Here is a tiny trained network, its code and every weight. The questions are about switching its units off for an input and a class, where a switched-off unit gives its printed mean instead of its output.

import numpy as np


def w(rows, s, z=0):
    codes = np.array(rows[::2]) - 128.0
    scale = np.full(codes.shape[1], s)
    scale[-1] = z or s
    return codes * scale


def f(y):
    return np.maximum(y, 0)


def log_softmax(a):
    a = a - a.max(-1, keepdims=True)
    return a - np.log(np.exp(a).sum(-1, keepdims=True))


def net(x, mask):
    res = np.array(x, float).reshape(1, 6) / 4 @ E
    y = f(res @ A[0][:, :-1].T + A[0][:, -1])
    res = res + np.where(mask, y, B[0][:, -1]) @ B[0][:, :-1]
    return log_softmax(res[-1] @ U[:, :-1].T + U[:, -1])


A, B = {}, {}
E = w([
[129,121,120,137,133,129,126,126,124],'x0',
[129,124,121,136,128,125,132,121,130],'x1',
[112,110,141,155,130,51,216,231,121],'x2',
[55,46,128,114,173,204,162,138,170],'x3',
[137,128,154,103,138,128,120,140,123],'x4',
[9,127,176,141,132,92,121,71,64],'x5',
],0.012)
A[0] = w([
[36,158,180,133,125,125,117,99,71,73],'n0',
[130,118,126,115,128,172,49,52,159,129],'n1',
[108,111,140,169,158,79,206,187,96,132],'n2',
[118,108,122,160,91,33,200,255,67,111],'n3',
[41,10,132,101,199,243,142,149,165,2],'n4',
[43,144,189,151,151,92,133,65,64,69],'n5',
[180,227,126,146,101,35,71,111,64,15],'n6',
[97,70,175,145,145,207,146,146,139,2],'n7',
[194,239,147,148,69,55,83,112,54,6],'n8',
[61,115,203,145,114,67,97,75,85,97],'n9',
[227,113,52,122,143,164,114,180,163,55],'n10',
[146,155,79,71,127,199,72,14,80,121],'n11',
[133,183,132,119,103,208,66,88,88,124],'n12',
[205,176,52,72,110,170,141,190,218,85],'n13',
],0.0085,0.0027)
B[0] = w([
[181,134,161,188,104,177,124,160,70,211],'n0',
[68,162,187,98,211,25,15,127,171,211],'n1',
[66,226,127,111,229,78,31,137,241,201],'n2',
[89,186,159,107,199,73,50,150,254,236],'n3',
[101,44,31,78,104,87,226,71,51,243],'n4',
[185,135,227,223,37,211,170,196,56,227],'n5',
[118,54,33,26,104,135,239,80,85,237],'n6',
[104,112,51,77,73,95,209,88,102,177],'n7',
[78,23,14,111,121,90,219,48,80,245],'n8',
[190,152,183,216,64,209,94,163,112,221],'n9',
[180,153,199,166,95,195,106,212,62,223],'n10',
[72,180,195,92,206,99,27,138,220,241],'n11',
[71,182,138,109,182,120,80,147,214,207],'n12',
[175,153,186,214,46,188,130,164,67,237],'n13',
],0.0068,0.012)
U = w([
[85,186,168,92,188,75,63,166,255,98],'0',
[224,148,188,226,83,214,118,195,75,81],'1',
[103,65,2,49,120,101,180,109,91,252],'2',
],0.0087,0.00043)

Each question gives the input, the list of numbers given to net, and the class t.
The units are the neurons (one row each of A and B). Each row of codes is followed by its name. A weight is (code - 128) times the scale printed after its matrix; where a second scale follows, it is the last column's (A, B and U).
mask holds one flag per neuron, in row order. A switched-off neuron (its flag False) gives its mean, the last column of its row in B, instead of its output. The means were averaged over made-up inputs and are rounded, as every weight is.
A unit's drop is (log p(t) with every unit on - log p(t) with that unit switched off) / (log p(t) with every unit on - log p(t) with every unit switched off).
The circuit of an input: a set's keep is (log p(t) with only the set's units on - log p(t) with every unit switched off) / (log p(t) with every unit on - log p(t) with every unit switched off). Starting from the 12 units with the biggest drops (on a tie, the unit counted first), units are removed one at a time, each time the one whose removal leaves the highest keep (on an exact tie, the one counted first), for as long as the keep stays at least 0.8.
circuit, biggest first: the units of the circuit, biggest drop first
unit that matters most: the unit with the biggest drop
k most important neurons: the k neurons with the biggest drops, biggest first
drop of u: that unit's drop, to one decimal
input [-5,3,5,1,-2,6], class 1: 2 most important neurons => (n5; n9)
input [-7,3,-3,8,4,-5], class 2: circuit, biggest first => (n4)
input [-1,4,7,-8,-5,-6], class 2: 4 most important neurons => (n8; n6; n11; n1)
input [0,6,8,1,2,-8], class 0: 3 most important neurons => (n3; n2; n5)
input [-6,0,-2,-3,6,-2], class 2: circuit, biggest first => (n3; n5)
input [-1,-5,4,2,-2,5], class 1: 3 most important neurons => (n5; n11; n1)
input [-5,-4,7,-7,-6,4], class 0: 4 most important neurons => (n3; n2; n4; n7)
input [6,-4,3,-2,5,-3], class 0: 3 most important neurons => (n5; n3; n9)
input [-5,8,-8,2,6,-7], class 0: 2 most important neurons => (n11; n1)
input [0,3,7,-6,2,-7], class 0: 4 most important neurons => (n3; n2; n5; n9)
input [1,-4,-6,-5,2,7], class 1: 3 most important neurons => (n5; n9; n0)
input [-4,8,6,-8,-2,-2], class 2: 2 most important neurons => (n8; n6)
input [-4,0,6,-2,4,-5], class 0: 2 most important neurons => (n3; n2)
input [1,-8,-6,-4,-1,-1], class 0: circuit, biggest first => (n11)
input [-7,-2,-2,-8,5,8], class 1: 2 most important neurons => (n5; n9)
input [1,-4,3,4,-2,4], class 1: 4 most important neurons => (n8; n6; n5; n11)
input [5,7,6,-7,8,4], class 2: drop of n7 => -0.1
input [3,-5,7,-8,-5,2], class 2: drop of n11 => 0.7
input [-8,6,-1,-6,-5,2], class 2: drop of n5 => 0.0
input [-4,1,1,2,0,1], class 2: unit that matters most => n11
